Below are the code and all the weights of a small trained network. Each question names an input and a target symbol and asks about switching units off, where a switched-off unit gives its printed mean instead of its output.

import numpy as np


def w(rows, s, z=0):
    codes = np.array(rows[::2]) - 128.0
    scale = np.full(codes.shape[1], s)
    scale[-1] = z or s
    return codes * scale


def f(y):
    return y / 2 * (1 + np.tanh(0.7978845608 * (y + 0.044715 * y**3)))


def softmax(a):
    e = np.exp(a - a.max(-1, keepdims=True))
    return e / e.sum(-1, keepdims=True)


def log_softmax(a):
    a = a - a.max(-1, keepdims=True)
    return a - np.log(np.exp(a).sum(-1, keepdims=True))


def net(x, mask):
    ids = ['αβγδζλπστφψω'.index(c) for c in x.split()]
    T = len(ids)
    res = E[ids] + P[:T]
    q, k, v = (res @ M[0].T for M in (Q, K, V))
    z = softmax(np.where(np.tri(T) > 0, q @ k.T / 4**0.5, -1e9)) @ v
    res = res + np.where(mask[0], z, O[0][:, -1]) @ O[0][:, :-1]
    y = f(res @ A[0][:, :-1].T + A[0][:, -1])
    res = res + np.where(mask[1:9], y, B[0][:, -1]) @ B[0][:, :-1]
    return log_softmax(res[-1] @ U[:, :-1].T + U[:, -1])


Q, K, V, O, A, B = {}, {}, {}, {}, {}, {}
E = w([
[138,125,168,226,29,76],'α',
[144,147,177,103,129,168],'β',
[187,135,152,75,192,93],'γ',
[142,60,198,169,164,162],'δ',
[193,83,166,125,188,123],'ζ',
[125,84,126,109,209,19],'λ',
[108,171,96,60,175,20],'π',
[142,142,145,159,181,229],'σ',
[155,59,226,98,119,105],'τ',
[155,55,172,71,155,4],'φ',
[53,153,129,147,176,86],'ψ',
[97,222,131,143,168,201],'ω',
],0.018)
P = w([
[181,160,248,196,149,98],'0',
[154,140,162,112,171,114],'1',
[153,142,168,111,179,119],'2',
[153,145,164,116,179,117],'3',
[154,148,167,112,182,117],'4',
[151,146,166,110,183,118],'5',
[154,142,164,113,179,119],'6',
[155,141,160,106,177,119],'7',
[154,140,165,109,177,119],'8',
[146,142,162,110,179,119],'9',
[152,141,161,106,180,117],'10',
[148,139,161,105,182,123],'11',
[152,135,162,104,181,115],'12',
],0.012)
Q[0] = w([
[88,116,97,137,41,114],'head 1',
[87,217,245,127,182,96],'head 1',
[99,167,181,163,106,65],'head 1',
[159,166,242,160,232,110],'head 1',
],0.011)
K[0] = w([
[102,31,135,93,91,157],'head 1',
[163,183,196,249,48,85],'head 1',
[172,138,85,170,132,101],'head 1',
[180,135,180,201,131,75],'head 1',
],0.012)
V[0] = w([
[236,254,126,52,58,228],'head 1',
[74,242,55,206,106,152],'head 1',
[110,204,97,58,129,24],'head 1',
[152,134,69,192,218,107],'head 1',
],0.0082)
O[0] = w([
[189,114,144,53,151,201,22],'head 1',
[26,99,177,119,131,174,136],'head 1',
[104,195,222,121,148,102,7],'head 1',
[108,84,139,179,252,74,216],'head 1',
],0.014,0.0016)
A[0] = w([
[147,64,152,67,187,48,135],'neuron 1',
[138,120,122,114,103,41,105],'neuron 2',
[50,175,220,199,126,73,143],'neuron 3',
[81,76,118,127,163,149,129],'neuron 4',
[130,73,78,45,122,128,2],'neuron 5',
[100,69,254,123,166,152,129],'neuron 6',
[29,186,69,64,105,129,130],'neuron 7',
[130,242,86,231,86,125,90],'neuron 8',
],0.0081,0.0077)
B[0] = w([
[116,184,171,188,115,184,217],'neuron 1',
[108,142,170,161,112,158,169],'neuron 2',
[96,85,39,55,114,162,253],'neuron 3',
[112,142,136,217,101,189,160],'neuron 4',
[123,113,85,135,117,219,135],'neuron 5',
[173,240,54,164,84,56,221],'neuron 6',
[104,254,94,132,79,87,146],'neuron 7',
[137,131,229,178,107,134,182],'neuron 8',
],0.0087,0.013)
U = w([
[99,114,116,117,47,146,134],'α',
[155,120,122,1,123,134,254],'β',
[133,132,202,63,231,101,141],'γ',
[146,109,45,135,130,104,121],'δ',
[151,121,113,108,196,91,126],'ζ',
[66,104,175,139,218,112,114],'λ',
[123,185,106,38,127,62,118],'π',
[105,99,93,126,176,190,126],'σ',
[172,163,95,88,63,103,67],'τ',
[118,155,195,113,122,103,64],'φ',
[66,110,41,106,140,127,133],'ψ',
[75,196,177,118,103,237,89],'ω',
],0.0075,0.0074)

Each question gives the input, a string of symbols that net reads in full, and the target symbol t.
The units are the heads (4 rows each of Q, K, V and O) and the neurons (one row each of A and B). Each row of codes is followed by its name. A weight is (code - 128) times the scale printed after its matrix; where a second scale follows, it is the last column's (O, A, B and U).
mask holds one flag per unit, heads first, then neurons. A switched-off unit (its flag False) gives its mean, the last column of its rows in O or B, instead of its output. The means were averaged over made-up inputs and are rounded, as every weight is.
A unit's drop is (log p(t) with every unit on - log p(t) with that unit switched off) / (log p(t) with every unit on - log p(t) with every unit switched off).
The circuit of an input: a set's keep is (log p(t) with only the set's units on - log p(t) with every unit switched off) / (log p(t) with every unit on - log p(t) with every unit switched off). Starting from all 9 units, units are removed one at a time, each time the one whose removal leaves the highest keep (on an exact tie, the one counted first), for as long as the keep stays at least 0.8.
circuit, biggest first: the units of the circuit, biggest drop first
k most important neurons: the k neurons with the biggest drops, biggest first
drop when u is switched off: that unit's drop, to one decimal
input ω τ ζ τ τ ω λ γ, target ω: circuit, biggest first => head 1; neuron 1
input λ π ω ζ ψ ω π π λ ω λ ψ ω, target λ: circuit, biggest first => head 1; neuron 6
input ψ β ω, target ψ: most important neuron => neuron 3
input ψ ζ δ ω σ, target ψ: circuit, biggest first => head 1; neuron 3
input β β ω ψ ω δ σ γ ψ τ ψ β σ, target β: circuit, biggest first => head 1; neuron 1
input φ π λ ψ γ ω π τ π ψ β, target φ: 3 most important neurons => neuron 8; neuron 2; neuron 6
input λ β ζ π ψ, target λ: circuit, biggest first => head 1; neuron 6
input σ ω ψ β, target σ: circuit, biggest first => head 1; neuron 6
input ω π λ ω π ψ, target ω: circuit, biggest first => head 1; neuron 4
input π τ λ ψ, target π: circuit, biggest first => head 1; neuron 3; neuron 6
input λ π β σ β ψ β τ ζ τ ω π δ, target λ: 3 most important neurons => neuron 8; neuron 6; neuron 2
input ω τ π ζ β π ω γ ω ω ω π φ, target ω: circuit, biggest first => neuron 1; head 1
input π ψ τ δ τ, target π: circuit, biggest first => head 1; neuron 6
input π γ ω τ ψ φ β σ, target π: circuit, biggest first => head 1; neuron 6; neuron 3
input ω π ω τ ζ, target ω: 2 most important neurons => neuron 1; neuron 4
input ψ ω ω λ ψ ω σ τ, target ψ: 2 most important neurons => neuron 3; neuron 8
input σ δ φ ω ω τ ψ γ δ ω σ, target σ: 2 most important neurons => neuron 6; neuron 4
input ω ω σ ω π τ β δ ω δ, target ω: 3 most important neurons => neuron 4; neuron 3; neuron 1
input λ τ ζ π ω γ β ω ω ψ β π, target λ: drop when neuron 6 is switched off => 0.2
input τ λ π β, target τ: drop when neuron 5 is switched off => 0.0
input δ γ ω ω π ω ω ζ, target δ: drop when head 1 is switched off => 1.2
input δ γ φ ω γ φ, target δ: drop when neuron 2 is switched off => -0.1
